Here is a tiny trained network, its code and every weight. The questions are about switching its units off for an input and a class, where a switched-off unit gives its printed mean instead of its output.

import numpy as np


def w(rows, s, z=0):
    codes = np.array(rows[::2]) - 128.0
    scale = np.full(codes.shape[1], s)
    scale[-1] = z or s
    return codes * scale


def norm(h):
    return h / np.sqrt((h * h).mean(-1, keepdims=True) + 1e-5)


def f(y):
    return np.maximum(y, 0)


def log_softmax(a):
    a = a - a.max(-1, keepdims=True)
    return a - np.log(np.exp(a).sum(-1, keepdims=True))


def net(x, mask):
    res = np.array(x, float).reshape(1, 7) / 4 @ E
    u = 0
    for l in range(3):
        y = f(norm(res) @ A[l][:, :-1].T + A[l][:, -1])
        res = res + np.where(mask[u : u + 4], y, B[l][:, -1]) @ B[l][:, :-1]
        u += 4
    return log_softmax(norm(res)[-1] @ U[:, :-1].T + U[:, -1])


A, B = {}, {}
E = w([
[109,169,82,126,96,140,151,91,96,66,129],'x0',
[104,82,66,180,157,83,150,209,124,115,119],'x1',
[137,135,123,131,127,135,126,131,124,136,124],'x2',
[101,75,147,176,110,188,84,126,143,119,130],'x3',
[175,123,149,184,136,106,146,109,90,106,193],'x4',
[159,44,105,101,24,105,144,118,105,153,140],'x5',
[118,79,156,72,168,167,159,158,1,85,92],'x6',
],0.0066)
A[0] = w([
[13,90,35,220,59,250,72,54,117,21,169,79],'0.n1',
[152,160,105,213,94,94,162,93,182,194,178,253],'0.n2',
[2,152,66,15,77,126,73,172,182,160,9,15],'0.n3',
[127,254,20,82,76,107,215,113,91,63,130,107],'0.n4',
],0.004,0.0034)
B[0] = w([
[165,120,194,168,95,81,71,164,136,158,72,204],'0.n1',
[102,152,128,92,144,189,165,173,72,101,147,254],'0.n2',
[219,89,99,179,175,184,227,50,128,128,112,183],'0.n3',
[103,92,254,148,95,19,108,155,190,146,47,199],'0.n4',
],0.008,0.0052)
A[1] = w([
[100,173,65,170,81,94,128,96,255,165,199,1],'1.n1',
[162,94,169,106,180,113,130,171,153,228,152,25],'1.n2',
[133,111,68,87,125,140,123,102,161,114,82,53],'1.n3',
[122,52,63,90,20,79,119,86,96,172,163,33],'1.n4',
],0.008,0.0025)
B[1] = w([
[164,104,140,84,106,196,145,182,1,128,119,237],'1.n1',
[105,141,170,143,18,52,114,118,139,131,61,222],'1.n2',
[144,97,143,145,174,139,168,90,135,170,114,160],'1.n3',
[66,232,150,151,243,135,90,131,147,159,133,253],'1.n4',
],0.0097,0.004)
A[2] = w([
[186,114,158,196,120,61,149,93,93,113,255,2],'2.n1',
[91,98,139,65,143,108,152,121,77,105,118,138],'2.n2',
[159,140,178,28,94,167,91,21,154,133,163,31],'2.n3',
[116,91,53,156,131,98,149,184,137,148,116,74],'2.n4',
],0.0088,0.0022)
B[2] = w([
[124,72,96,61,147,187,195,44,194,174,29,201],'2.n1',
[198,194,99,139,44,196,92,154,138,197,216,238],'2.n2',
[98,65,42,161,140,36,139,171,150,52,183,254],'2.n3',
[122,131,98,92,98,112,98,37,159,3,205,206],'2.n4',
],0.0079,0.004)
U = w([
[169,151,125,87,79,222,136,181,32,137,170,109],'0',
[108,139,201,136,44,75,116,115,143,133,58,95],'1',
[64,220,138,134,249,145,100,111,142,165,148,137],'2',
[167,91,91,115,159,187,204,42,156,151,89,125],'3',
[166,136,168,148,87,97,112,119,138,135,112,254],'4',
[115,115,29,126,136,83,128,121,143,50,195,74],'5',
],0.011,0.0046)

Each question gives the input, the list of numbers given to net, and the class t.
The units are the neurons (one row each of A and B). Each row of codes is followed by its name. A weight is (code - 128) times the scale printed after its matrix; where a second scale follows, it is the last column's (A, B and U).
mask holds one flag per neuron, layer by layer. A switched-off neuron (its flag False) gives its mean, the last column of its row in B, instead of its output. The means were averaged over made-up inputs and are rounded, as every weight is.
A unit's drop is (log p(t) with every unit on - log p(t) with that unit switched off) / (log p(t) with every unit on - log p(t) with every unit switched off).
The circuit of an input: a set's keep is (log p(t) with only the set's units on - log p(t) with every unit switched off) / (log p(t) with every unit on - log p(t) with every unit switched off). Starting from all 12 units, units are removed one at a time, each time the one whose removal leaves the highest keep (on an exact tie, the one counted first), for as long as the keep stays at least 0.8.
circuit, biggest first: the units of the circuit, biggest drop first
k most important neurons: the k neurons with the biggest drops, biggest first
top k neurons in layer l: the k neurons of layer l with the biggest drops, biggest first
input [-8,2,3,4,0,1,4], class 1: circuit, biggest first	1.n2
input [8,8,6,-5,3,4,4], class 1: 4 most important neurons	0.n4, 2.n3, 0.n2, 0.n3
input [5,-4,6,3,-7,-1,0], class 3: 3 most important neurons	0.n3, 1.n2, 1.n3
input [-7,0,6,1,-7,8,3], class 2: top 3 neurons in layer 0	0.n4, 0.n1, 0.n2
input [-1,4,-2,-5,5,1,-5], class 0: 2 most important neurons	1.n1, 0.n3
input [4,-5,8,8,-2,2,5], class 4: circuit, biggest first	0.n1, 0.n2
input [-5,8,-2,2,-8,6,-1], class 3: 2 most important neurons	0.n3, 1.n3
input [6,-4,0,5,-2,-1,5], class 1: top 2 neurons in layer 0	0.n1, 0.n2
input [-2,0,7,5,-8,1,7], class 3: 2 most important neurons	0.n3, 0.n2
input [7,2,-7,7,5,4,-6], class 1: 2 most important neurons	0.n1, 2.n2
input [4,-1,0,-5,-8,-6,3], class 3: 2 most important neurons	0.n3, 1.n4
input [-1,-8,5,-6,-6,3,3], class 5: 4 most important neurons	2.n3, 0.n1, 1.n1, 2.n1
input [-2,3,-4,-5,5,-4,-3], class 3: 3 most important neurons	1.n4, 2.n1, 0.n1
input [6,2,1,-2,3,2,5], class 1: 2 most important neurons	0.n4, 0.n2
input [-4,0,3,-7,7,-5,4], class 3: top 2 neurons in layer 0	0.n1, 0.n4
input [-3,-7,-6,3,2,-3,0], class 5: circuit, biggest first	2.n3
input [-8,4,-1,-3,8,2,6], class 1: 3 most important neurons	1.n2, 0.n2, 0.n3
input [-7,8,7,4,3,7,-2], class 5: 3 most important neurons	2.n4, 0.n4, 0.n1
input [3,-5,-1,5,1,0,4], class 4: top 2 neurons in layer 0	0.n1, 0.n2
input [-1,-2,0,2,5,0,2], class 3: circuit, biggest first	2.n1
input [4,5,-5,-7,-5,-5,-2], class 4: top 2 neurons in layer 2	2.n3, 2.n1
input [5,2,-3,-8,7,-8,-8], class 0: top 2 neurons in layer 1	1.n1, 1.n4
input [-6,4,-2,1,-1,8,-1], class 2: top 2 neurons in layer 0	0.n4, 0.n1
